Two labels a row
3.10,-0.03,0.17,0.32,1.16,-1.97,-0.68,0.55,-0.54,-0.82,-0.35,-1.75,0.50,0.00,-0.74,0.62,-0.20,0.13,-0.06,0.71,0.98,0.93,-1.10,-0.05,0.33,-0.66,-1.19,0.90,1.44,0.09,2.55,-0.40  P + [81]
1.11,-0.72,1.01,0.09,-0.59,-0.98,-0.47,-0.08,-1.30,-0.17,-0.66,0.79,-0.02,0.34,0.43,-0.23,0.23,0.21,0.09,0.84,0.76,0.15,0.05,0.11,0.23,-0.28,-0.71,-0.83,0.68,2.28,2.02,-0.52  P + [81]
3.30,0.80,2.39,-0.06,0.92,-0.06,0.98,0.48,0.86,-0.45,0.51,-0.58,0.27,0.55,0.25,0.38,-0.40,-0.31,-1.07,-0.24,-0.20,0.10,0.69,0.60,1.56,0.45,-1.87,1.06,0.38,0.21,-2.43,-0.70  Q + [81]
5.72,0.57,2.10,0.92,0.40,-0.10,0.20,-0.11,-0.65,-0.21,-0.43,0.02,-0.30,1.24,1.08,0.15,0.29,0.33,-0.71,1.53,0.75,0.17,1.01,-1.26,0.22,-0.97,-2.89,1.08,0.86,0.95,-0.04,-0.88  Q + [81]
1.47,-0.74,4.15,0.00,1.17,-0.38,0.00,-0.67,1.00,-0.36,0.75,-0.49,1.26,0.06,0.46,0.38,-0.36,-0.10,-0.42,-0.43,-0.10,0.46,-0.22,-0.38,1.48,1.18,-0.99,0.87,1.68,2.74,0.57,0.00  S + [81]
1.09,-0.05,0.47,0.11,0.87,-0.81,-0.16,0.00,-0.18,0.14,0.03,-0.10,0.24,-0.29,-0.30,0.21,-0.26,0.31,-0.96,-0.01,1.28,0.52,-0.48,-0.37,0.29,-0.13,-1.56,0.24,0.67,0.41,1.25,0.23  P + [81]
1.57,0.45,0.02,0.52,-1.35,-0.17,1.01,0.65,0.21,-0.19,1.10,0.42,-0.13,1.06,0.80,-0.13,0.35,-0.09,0.05,-0.41,-0.40,-0.06,0.25,0.82,0.12,-0.03,0.01,0.22,-0.16,-0.01,-2.24,-1.34  Q + [80]
3.80,0.58,0.72,1.09,0.26,0.44,1.89,0.20,2.14,0.31,0.46,1.48,0.12,0.77,1.74,-0.82,0.02,1.32,-1.34,-0.36,0.80,0.35,0.13,-2.17,0.45,-0.30,-1.29,1.19,0.96,-0.89,-0.91,-0.59  Q + [81]
5.52,0.63,2.58,0.15,0.75,-0.62,-0.30,0.39,-1.06,-0.21,0.07,-0.78,-0.07,0.63,0.47,0.62,0.08,-0.61,-0.42,1.24,0.29,-0.12,1.00,0.46,0.99,-0.25,-1.79,0.80,0.70,1.05,-0.83,-1.82  Q + [81]
6.25,0.56,3.80,0.37,-0.03,0.21,0.29,0.54,-0.07,-0.43,0.16,-0.96,0.44,0.71,1.98,0.29,0.32,-0.35,-0.45,0.65,-0.21,-0.72,1.25,0.50,0.80,0.05,-0.11,1.00,1.02,1.38,-1.53,-1.37  Q + [81]
3.31,0.53,0.48,0.83,1.46,0.22,2.58,0.79,2.38,-0.21,1.16,-0.15,0.22,0.07,0.66,0.21,0.15,0.91,-1.45,-0.67,0.07,0.91,-0.31,-1.65,0.35,0.13,-1.07,1.71,0.57,-1.86,-1.07,-0.85  Q + [81]
3.29,0.62,0.99,0.97,1.32,-0.18,0.97,0.93,1.38,-0.03,0.80,-0.22,0.33,0.93,1.13,-0.29,-0.14,0.51,-1.11,0.24,0.47,0.12,-0.35,-1.78,0.56,-0.36,-0.97,0.59,0.08,-0.65,-0.08,-0.95  Q + [81]
0.89,-0.08,-1.19,0.68,0.63,-1.11,0.00,0.62,0.41,-0.39,0.38,-1.59,-0.24,-0.32,-1.54,0.54,-0.16,0.19,-0.04,0.29,0.48,0.69,-0.84,0.63,0.18,-0.33,-1.75,0.32,0.42,-0.99,0.63,-0.16  P + [80]
3.59,0.35,-0.13,0.13,0.19,-0.09,0.43,1.08,0.58,-0.18,0.38,-1.59,0.52,0.25,0.57,0.00,0.13,-0.36,-0.12,0.24,0.15,-0.40,-0.25,0.90,0.51,-0.32,0.22,0.42,0.38,-1.66,-1.00,-0.75  Q + [81]
3.83,1.57,1.09,-0.17,-0.43,-0.44,-0.01,0.68,-1.29,0.19,-0.27,-0.80,-0.47,0.16,-0.32,0.80,-0.45,-0.66,0.20,0.40,0.02,-1.07,1.46,3.31,1.06,0.35,-2.07,0.56,0.45,0.28,-2.98,-1.00  Q + [80]
2.54,0.00,1.85,0.63,-0.27,0.31,1.02,0.16,1.61,-0.02,0.87,0.30,0.49,0.54,1.51,-0.24,0.39,0.46,-0.51,-0.29,-0.35,0.28,0.15,-0.57,0.02,0.35,0.42,0.76,0.59,0.77,-0.79,-0.64  Q + [81]
-0.74,-0.26,-1.27,-0.19,1.79,0.79,2.67,0.95,1.89,-0.15,0.95,1.81,0.39,-0.32,1.22,-0.29,-0.64,0.95,-1.02,-1.67,0.52,0.99,-0.11,-1.61,0.34,-0.03,0.39,0.33,-0.11,-1.06,0.86,-0.02  S + [76]
2.10,-0.08,1.13,0.86,0.31,0.13,1.13,-0.06,2.42,-1.00,0.64,0.95,0.77,0.65,2.10,-0.23,-0.17,1.02,-1.51,-0.66,0.82,0.62,-0.93,-2.54,0.05,-0.15,0.12,0.73,0.63,-0.30,0.96,-0.32  Q + [81]
1.48,-0.78,1.19,-0.09,-0.04,-0.41,0.16,0.02,-0.04,-0.02,-0.24,-0.17,0.83,0.13,0.54,-0.02,-0.07,0.06,-0.03,0.01,0.40,-0.40,-0.25,-0.32,0.46,0.15,0.14,-0.26,0.85,1.23,0.86,-0.30  Q + [81]
-0.97,-0.47,1.24,-0.34,0.73,0.14,0.76,0.40,1.32,-0.46,1.61,-0.17,0.29,0.54,0.45,0.51,-0.44,-0.21,0.10,-1.36,-0.82,1.20,-0.33,0.54,0.94,0.60,0.30,0.53,-0.47,0.81,-0.06,-0.56  S + [81]
3.31,-0.19,1.17,0.59,0.02,0.40,0.93,0.59,0.51,-0.17,0.71,0.58,0.33,1.02,1.91,-0.44,0.34,0.15,-0.54,0.02,-0.21,0.31,0.09,-1.30,0.16,-0.43,0.53,0.34,0.35,0.90,0.44,-1.71  Q + [81]
1.56,-0.57,1.02,-0.26,0.80,-1.91,-1.85,0.29,0.14,-0.48,-0.43,-2.05,1.18,0.42,-0.68,0.33,-0.28,-0.83,-0.78,0.94,1.61,0.44,-1.74,0.54,0.94,0.12,0.03,-0.58,1.27,0.69,2.43,-0.04  P + [81]
1.24,-1.19,0.52,0.23,1.95,-1.91,-0.30,0.67,0.37,-0.77,0.97,-2.05,0.79,0.04,-0.62,0.68,-0.24,-0.17,-0.05,-0.06,0.94,1.97,-1.70,-1.31,0.35,-0.16,0.02,0.11,0.76,0.78,3.71,-0.58  P + [81]
3.64,0.16,2.05,-0.51,0.86,1.38,1.83,-0.01,0.29,0.02,0.05,1.16,0.15,-0.28,2.73,0.00,-0.58,-0.01,-0.41,-0.34,0.29,-1.07,1.93,-0.15,0.54,-0.08,0.18,0.90,0.37,0.85,-0.85,-0.65  S + [81]
1.83,0.50,0.09,1.24,-0.17,0.73,1.22,-0.12,-0.06,0.31,0.24,1.24,-0.90,-0.33,0.31,-0.33,0.06,0.98,0.10,-0.55,-0.57,-0.66,1.05,0.33,-0.17,0.20,-1.31,1.20,0.36,-1.07,-2.56,-0.53  S + [80]
